Below is a small trained network, with its code and all its weights. Each question gives an input and a target symbol and asks what happens when units are switched off, that is, made to give their printed mean instead of their output.

import numpy as np


def w(rows, s, z=0):
    codes = np.array(rows[::2]) - 128.0
    scale = np.full(codes.shape[1], s)
    scale[-1] = z or s
    return codes * scale


def norm(h):
    return h / np.sqrt((h * h).mean(-1, keepdims=True) + 1e-5)


def softmax(a):
    e = np.exp(a - a.max(-1, keepdims=True))
    return e / e.sum(-1, keepdims=True)


def log_softmax(a):
    a = a - a.max(-1, keepdims=True)
    return a - np.log(np.exp(a).sum(-1, keepdims=True))


def net(x, mask):
    ids = ['ΓΔΩβεζμτψ'.index(c) for c in x.split()]
    T = len(ids)
    res = E[ids] + P[:T]
    u = 0
    for l in range(2):
        r = norm(res)
        for j in range(3):
            rows = slice(3 * j, 3 * j + 3)
            q, k, v = (r @ M[l][rows].T for M in (Q, K, V))
            z = softmax(np.where(np.tri(T) > 0, q @ k.T / 3**0.5, -1e9)) @ v
            o = O[l][rows]
            res = res + np.where(mask[u + j], z, o[:, -1]) @ o[:, :-1]
        u += 3
    return log_softmax(norm(res)[-1] @ U[:, :-1].T + U[:, -1])


Q, K, V, O = {}, {}, {}, {}
E = w([
[169,117,114,100,115,186],'Γ',
[135,86,125,74,99,198],'Δ',
[153,88,119,143,105,130],'Ω',
[114,89,94,138,140,104],'β',
[143,135,105,123,165,98],'ε',
[110,145,97,80,129,134],'ζ',
[52,103,165,89,106,183],'μ',
[155,129,159,76,96,119],'τ',
[168,117,142,51,103,244],'ψ',
],0.011)
P = w([
[126,8,135,94,210,252],'0',
[149,15,157,47,182,193],'1',
[169,43,90,84,157,183],'2',
[174,59,78,99,153,170],'3',
[176,71,65,105,142,149],'4',
[176,83,53,107,127,126],'5',
[174,95,53,111,119,114],'6',
[165,111,47,111,113,97],'7',
[169,126,49,112,106,85],'8',
[159,140,42,110,99,70],'9',
[149,159,42,106,92,54],'10',
[141,173,36,101,81,28],'11',
[128,198,38,92,74,3],'12',
],0.0021)
Q[0] = w([
[154,99,147,253,161,108],'L0H1',
[125,87,146,99,167,49],'L0H1',
[143,61,65,36,151,98],'L0H1',
[191,160,121,99,157,112],'L0H2',
[133,136,157,106,87,145],'L0H2',
[142,127,139,175,112,121],'L0H2',
[183,40,122,103,43,101],'L0H3',
[218,124,23,22,185,34],'L0H3',
[77,52,101,148,144,44],'L0H3',
],0.029)
K[0] = w([
[150,80,127,242,200,142],'L0H1',
[112,164,158,173,143,57],'L0H1',
[176,183,63,115,76,33],'L0H1',
[154,186,130,149,107,117],'L0H2',
[151,145,165,125,94,165],'L0H2',
[146,97,136,156,118,125],'L0H2',
[136,82,109,98,4,107],'L0H3',
[180,216,39,119,76,27],'L0H3',
[48,118,69,203,123,81],'L0H3',
],0.027)
V[0] = w([
[144,179,120,131,108,70],'L0H1',
[178,35,113,252,236,50],'L0H1',
[112,88,152,108,159,238],'L0H1',
[103,237,131,53,222,102],'L0H2',
[88,123,33,87,32,137],'L0H2',
[161,63,167,192,110,136],'L0H2',
[97,13,124,123,88,125],'L0H3',
[82,235,80,160,151,114],'L0H3',
[164,92,124,147,146,195],'L0H3',
],0.012)
O[0] = w([
[161,131,162,81,123,73,137],'L0H1',
[75,1,103,102,241,107,48],'L0H1',
[104,150,63,220,130,190,113],'L0H1',
[52,10,149,126,66,160,147],'L0H2',
[181,161,22,93,80,208,254],'L0H2',
[143,178,159,143,180,80,60],'L0H2',
[187,79,89,199,68,119,212],'L0H3',
[127,215,143,83,214,88,11],'L0H3',
[155,102,116,89,138,186,154],'L0H3',
],0.0085,0.0075)
Q[1] = w([
[87,200,82,126,207,133],'L1H1',
[170,89,114,163,83,82],'L1H1',
[112,148,201,195,126,93],'L1H1',
[157,131,145,177,167,101],'L1H2',
[96,177,118,132,188,101],'L1H2',
[150,164,149,119,189,121],'L1H2',
[108,207,82,183,227,122],'L1H3',
[172,174,157,202,252,19],'L1H3',
[130,161,206,208,139,109],'L1H3',
],0.022)
K[1] = w([
[200,81,115,128,143,106],'L1H1',
[132,155,190,129,133,161],'L1H1',
[100,134,191,109,153,131],'L1H1',
[182,117,113,128,136,111],'L1H2',
[121,96,142,147,141,125],'L1H2',
[152,100,150,113,147,139],'L1H2',
[101,66,66,179,138,220],'L1H3',
[194,67,68,251,184,169],'L1H3',
[142,164,151,229,180,180],'L1H3',
],0.023)
V[1] = w([
[170,189,65,160,77,121],'L1H1',
[172,158,93,146,116,129],'L1H1',
[147,179,127,158,64,199],'L1H1',
[97,82,92,110,115,146],'L1H2',
[34,58,159,49,163,94],'L1H2',
[111,79,221,69,242,42],'L1H2',
[221,196,239,161,174,119],'L1H3',
[255,31,172,217,137,101],'L1H3',
[121,111,52,152,48,211],'L1H3',
],0.014)
O[1] = w([
[133,170,98,125,42,139,195],'L1H1',
[123,158,116,138,79,124,162],'L1H1',
[153,196,81,105,82,143,215],'L1H1',
[109,168,161,132,117,89,143],'L1H2',
[155,205,125,115,38,110,64],'L1H2',
[172,217,17,99,52,165,3],'L1H2',
[31,16,134,114,126,147,83],'L1H3',
[60,136,236,80,40,143,128],'L1H3',
[133,176,76,9,142,38,166],'L1H3',
],0.011,0.032)
U = w([
[125,58,130,141,248,118,208],'Γ',
[128,104,211,84,74,89,3],'Δ',
[168,213,88,104,112,126,254],'Ω',
[115,136,123,134,143,142,21],'β',
[40,160,105,186,135,100,117],'ε',
[113,67,42,143,95,156,60],'ζ',
[147,174,170,201,135,196,214],'μ',
[119,135,126,134,142,136,24],'τ',
[84,146,124,79,161,221,139],'ψ',
],0.014,0.0045)

Each question gives the input, a string of symbols that net reads in full, and the target symbol t.
The units are the heads (3 rows each of Q, K, V and O). Each row of codes is followed by its name. A weight is (code - 128) times the scale printed after its matrix; where a second scale follows, it is the last column's (O and U).
mask holds one flag per head, layer by layer. A switched-off head (its flag False) gives its mean, the last column of its rows in O, instead of its output. The means were averaged over made-up inputs and are rounded, as every weight is.
A unit's drop is (log p(t) with every unit on - log p(t) with that unit switched off) / (log p(t) with every unit on - log p(t) with every unit switched off).
The circuit of an input: a set's keep is (log p(t) with only the set's units on - log p(t) with every unit switched off) / (log p(t) with every unit on - log p(t) with every unit switched off). Starting from all 6 units, units are removed one at a time, each time the one whose removal leaves the highest keep (on an exact tie, the one counted first), for as long as the keep stays at least 0.8.
units of the circuit, in order: the units of the circuit, biggest drop first
unit that matters most: the unit with the biggest drop
which heads matter: for each layer, one digit per head in row order, 1 if its drop is at least 0.15 and else 0, layers parted by /
drop when u is switched off: that unit's drop, to one decimal
input ζ Δ μ Δ ζ μ ψ, target Ω: units of the circuit, in order -> (L1H3)
input μ ζ Δ ζ ε Ω, target Γ: which heads matter -> 001 / 000
input τ Δ ψ τ τ τ τ ε μ ζ β Δ, target Ω: which heads matter -> 111 / 001
input ε ψ β ζ ε Γ, target μ: which heads matter -> 111 / 000
input ψ ζ ε μ ζ μ τ β ζ μ, target Ω: which heads matter -> 111 / 001
input μ Ω τ ψ β Δ ε ψ, target μ: units of the circuit, in order -> (L0H3; L0H1; L1H3)
input Γ Γ μ ε, target Γ: which heads matter -> 010 / 000
input ε Γ ψ ψ Γ ε ε ε β ψ, target μ: which heads matter -> 100 / 000
input τ τ ψ ε Δ, target μ: which heads matter -> 101 / 000
input μ ε β μ Δ, target μ: which heads matter -> 100 / 000
input Γ Ω Γ, target Γ: which heads matter -> 110 / 011
input ψ ε ε Δ β ε μ β ε Ω β, target Ω: which heads matter -> 111 / 010
input ψ Δ Δ, target ζ: units of the circuit, in order -> (L0H1; L0H3; L1H3; L1H2)
input ε ψ τ β, target Γ: which heads matter -> 001 / 000
input ψ β ε ε Γ, target μ: units of the circuit, in order -> (L0H1)
input Γ μ Δ Γ μ, target ε: units of the circuit, in order -> (L0H1; L1H2; L1H3; L0H3)
input ε ε β μ Δ ε τ μ ζ ζ ψ, target Ω: units of the circuit, in order -> (L0H3; L0H2; L1H3; L0H1)
input β τ ε β ε β, target Ω: units of the circuit, in order -> (L0H2; L0H1; L1H2)
input Ω τ ζ ε ζ Γ, target Ω: units of the circuit, in order -> (L0H3; L0H2; L0H1; L1H3)
input ε β ζ Ω μ Δ ζ ζ μ ε Ω Ω, target Ω: unit that matters most -> L0H2
input μ Γ τ ζ β μ Γ Γ Γ, target Ω: units of the circuit, in order -> (L0H2; L0H3; L1H3)
input β ψ ψ, target ψ: drop when L1H2 is switched off -> 1.2
